Below are the code and all the weights of a small trained network. Each question names an input and a target symbol and asks about switching units off, where a switched-off unit gives its printed mean instead of its output.

import numpy as np


def w(rows, s, z=0):
    codes = np.array(rows[::2]) - 128.0
    scale = np.full(codes.shape[1], s)
    scale[-1] = z or s
    return codes * scale


def norm(h):
    return h / np.sqrt((h * h).mean(-1, keepdims=True) + 1e-5)


def f(y):
    return np.maximum(y, 0)


def softmax(a):
    e = np.exp(a - a.max(-1, keepdims=True))
    return e / e.sum(-1, keepdims=True)


def log_softmax(a):
    a = a - a.max(-1, keepdims=True)
    return a - np.log(np.exp(a).sum(-1, keepdims=True))


def net(x, mask):
    ids = ['βγδζθστψω'.index(c) for c in x.split()]
    T = len(ids)
    res = E[ids] + P[:T]
    r = norm(res)
    for j in range(3):
        rows = slice(3 * j, 3 * j + 3)
        q, k, v = (r @ M[0][rows].T for M in (Q, K, V))
        z = softmax(np.where(np.tri(T) > 0, q @ k.T / 3**0.5, -1e9)) @ v
        o = O[0][rows]
        res = res + np.where(mask[j], z, o[:, -1]) @ o[:, :-1]
    y = f(norm(res) @ A[0][:, :-1].T + A[0][:, -1])
    res = res + np.where(mask[3:19], y, B[0][:, -1]) @ B[0][:, :-1]
    return log_softmax(norm(res)[-1] @ U[:, :-1].T + U[:, -1])


Q, K, V, O, A, B = {}, {}, {}, {}, {}, {}
E = w([
[117,128,127,87,113,167],'β',
[152,123,118,88,96,137],'γ',
[170,116,116,101,119,144],'δ',
[116,100,99,142,137,160],'ζ',
[109,110,130,113,67,94],'θ',
[131,112,175,89,69,82],'σ',
[80,207,45,53,174,86],'τ',
[145,122,233,210,208,94],'ψ',
[118,102,88,142,102,1],'ω',
],0.019)
P = w([
[122,183,87,84,129,122],'0',
[126,169,93,91,119,131],'1',
[135,252,106,235,44,113],'2',
[122,68,115,85,141,161],'3',
[131,85,121,117,102,170],'4',
[134,122,133,242,39,165],'5',
],0.012)
Q[0] = w([
[45,165,180,99,157,110],'head 0',
[145,150,130,175,104,148],'head 0',
[127,77,132,176,175,165],'head 0',
[111,67,117,106,178,82],'head 1',
[157,69,109,156,72,131],'head 1',
[129,133,150,109,148,201],'head 1',
[133,5,122,20,161,145],'head 2',
[91,91,175,80,212,85],'head 2',
[159,207,100,134,217,74],'head 2',
],0.016)
K[0] = w([
[82,218,94,132,166,95],'head 0',
[149,105,206,156,140,130],'head 0',
[74,101,140,147,158,130],'head 0',
[143,151,175,158,182,65],'head 1',
[139,55,150,156,111,147],'head 1',
[119,143,135,105,157,189],'head 1',
[136,177,149,95,69,254],'head 2',
[83,249,125,100,131,149],'head 2',
[145,206,66,112,182,97],'head 2',
],0.016)
V[0] = w([
[176,114,93,153,182,134],'head 0',
[156,108,100,234,129,175],'head 0',
[68,132,179,71,188,189],'head 0',
[155,36,216,141,126,127],'head 1',
[170,230,218,251,69,147],'head 1',
[181,116,91,169,34,118],'head 1',
[153,210,163,79,119,241],'head 2',
[203,85,2,172,151,103],'head 2',
[46,177,156,174,220,234],'head 2',
],0.0082)
O[0] = w([
[107,166,141,123,136,158,116],'head 0',
[122,213,130,116,105,93,73],'head 0',
[174,126,136,184,95,130,106],'head 0',
[140,166,99,100,180,100,73],'head 1',
[187,215,148,107,88,71,18],'head 1',
[55,150,125,104,103,158,191],'head 1',
[154,80,93,83,215,132,184],'head 2',
[234,254,67,234,103,141,163],'head 2',
[62,109,116,96,150,227,1],'head 2',
],0.009,0.008)
A[0] = w([
[132,81,110,155,120,84,4],'neuron 0',
[122,103,136,155,118,180,38],'neuron 1',
[139,149,161,41,159,91,70],'neuron 2',
[188,146,149,92,204,173,12],'neuron 3',
[157,66,139,122,108,122,106],'neuron 4',
[73,105,91,151,102,89,41],'neuron 5',
[87,111,87,75,109,136,79],'neuron 6',
[134,119,152,80,111,137,113],'neuron 7',
[130,152,182,195,127,122,115],'neuron 8',
[133,106,85,138,152,148,139],'neuron 9',
[146,107,157,118,146,74,173],'neuron 10',
[72,183,104,89,81,145,71],'neuron 11',
[112,100,167,133,113,65,142],'neuron 12',
[78,131,184,113,107,111,227],'neuron 13',
[173,114,121,188,109,82,80],'neuron 14',
[117,148,248,119,142,109,104],'neuron 15',
],0.019,0.0042)
B[0] = w([
[63,166,98,161,139,121,191],'neuron 0',
[104,179,108,132,187,113,177],'neuron 1',
[174,11,95,169,189,134,147],'neuron 2',
[112,161,222,69,149,209,173],'neuron 3',
[127,178,177,144,86,63,251],'neuron 4',
[135,181,152,50,195,138,177],'neuron 5',
[186,120,138,162,89,80,200],'neuron 6',
[76,102,138,184,151,124,158],'neuron 7',
[143,32,135,70,90,113,182],'neuron 8',
[136,137,125,117,62,153,255],'neuron 9',
[155,221,112,128,152,140,182],'neuron 10',
[178,101,159,125,202,97,167],'neuron 11',
[98,115,140,121,107,250,189],'neuron 12',
[155,65,126,204,158,130,180],'neuron 13',
[103,110,124,94,178,117,222],'neuron 14',
[172,218,69,113,176,75,162],'neuron 15',
],0.011,0.0089)
U = w([
[102,43,124,84,117,133,189],'β',
[152,143,116,161,45,87,157],'γ',
[159,169,141,69,83,192,62],'δ',
[115,145,44,199,113,191,118],'ζ',
[64,164,175,170,119,154,87],'θ',
[145,90,107,210,175,107,106],'σ',
[182,82,10,81,106,131,2],'τ',
[209,155,111,102,183,103,115],'ψ',
[72,163,78,71,143,99,190],'ω',
],0.011,0.0029)

Each question gives the input, a string of symbols that net reads in full, and the target symbol t.
The units are the heads (3 rows each of Q, K, V and O) and the neurons (one row each of A and B). Each row of codes is followed by its name. A weight is (code - 128) times the scale printed after its matrix; where a second scale follows, it is the last column's (O, A, B and U).
mask holds one flag per unit, heads first, then neurons. A switched-off unit (its flag False) gives its mean, the last column of its rows in O or B, instead of its output. The means were averaged over made-up inputs and are rounded, as every weight is.
A unit's drop is (log p(t) with every unit on - log p(t) with that unit switched off) / (log p(t) with every unit on - log p(t) with every unit switched off).
The circuit of an input: a set's keep is (log p(t) with only the set's units on - log p(t) with every unit switched off) / (log p(t) with every unit on - log p(t) with every unit switched off). Starting from the 12 units with the biggest drops (on a tie, the unit counted first), units are removed one at a time, each time the one whose removal leaves the highest keep (on an exact tie, the one counted first), for as long as the keep stays at least 0.8.
circuit, biggest first: the units of the circuit, biggest drop first
most important unit: the unit with the biggest drop
k most important neurons: the k neurons with the biggest drops, biggest first
which heads matter: for each layer, one digit per head in row order, 1 if its drop is at least 0.15 and else 0, layers parted by /
input δ δ τ ζ τ, target τ: which heads matter	101
input δ γ γ ζ, target ζ: which heads matter	110
input γ γ γ γ ψ, target ψ: most important unit	neuron 15
input γ ψ δ ω, target ψ: which heads matter	010
input γ ζ γ, target ζ: which heads matter	011
input γ γ δ γ τ δ, target ψ: which heads matter	110
input σ δ δ, target θ: which heads matter	001
input γ γ θ, target β: which heads matter	000
input ω γ δ ζ β γ, target ζ: which heads matter	001
input γ γ ζ γ θ ζ, target β: which heads matter	001
input ψ γ γ ψ σ γ, target σ: 3 most important neurons	(neuron 13; neuron 11; neuron 7)
input θ ω δ ω γ τ, target γ: which heads matter	011
input σ δ γ, target θ: which heads matter	001
input γ δ ζ θ δ δ, target β: which heads matter	001
input γ β γ, target ω: most important unit	neuron 14
input γ ω γ β τ, target τ: 2 most important neurons	(neuron 4; neuron 6)
input δ τ γ, target ψ: circuit, biggest first	(neuron 11; head 0)
input ζ γ γ γ σ ζ, target θ: 2 most important neurons	(neuron 12; neuron 4)
input γ γ σ, target θ: 4 most important neurons	(neuron 12; neuron 13; neuron 5; neuron 15)
input ψ δ γ γ γ, target γ: circuit, biggest first	(neuron 4)
input γ γ β ζ σ, target σ: 2 most important neurons	(neuron 13; neuron 2)
input β θ δ, target β: 2 most important neurons	(neuron 8; neuron 12)
input τ γ γ, target ψ: 2 most important neurons	(neuron 11; neuron 5)
input σ β β, target θ: 3 most important neurons	(neuron 12; neuron 4; neuron 5)
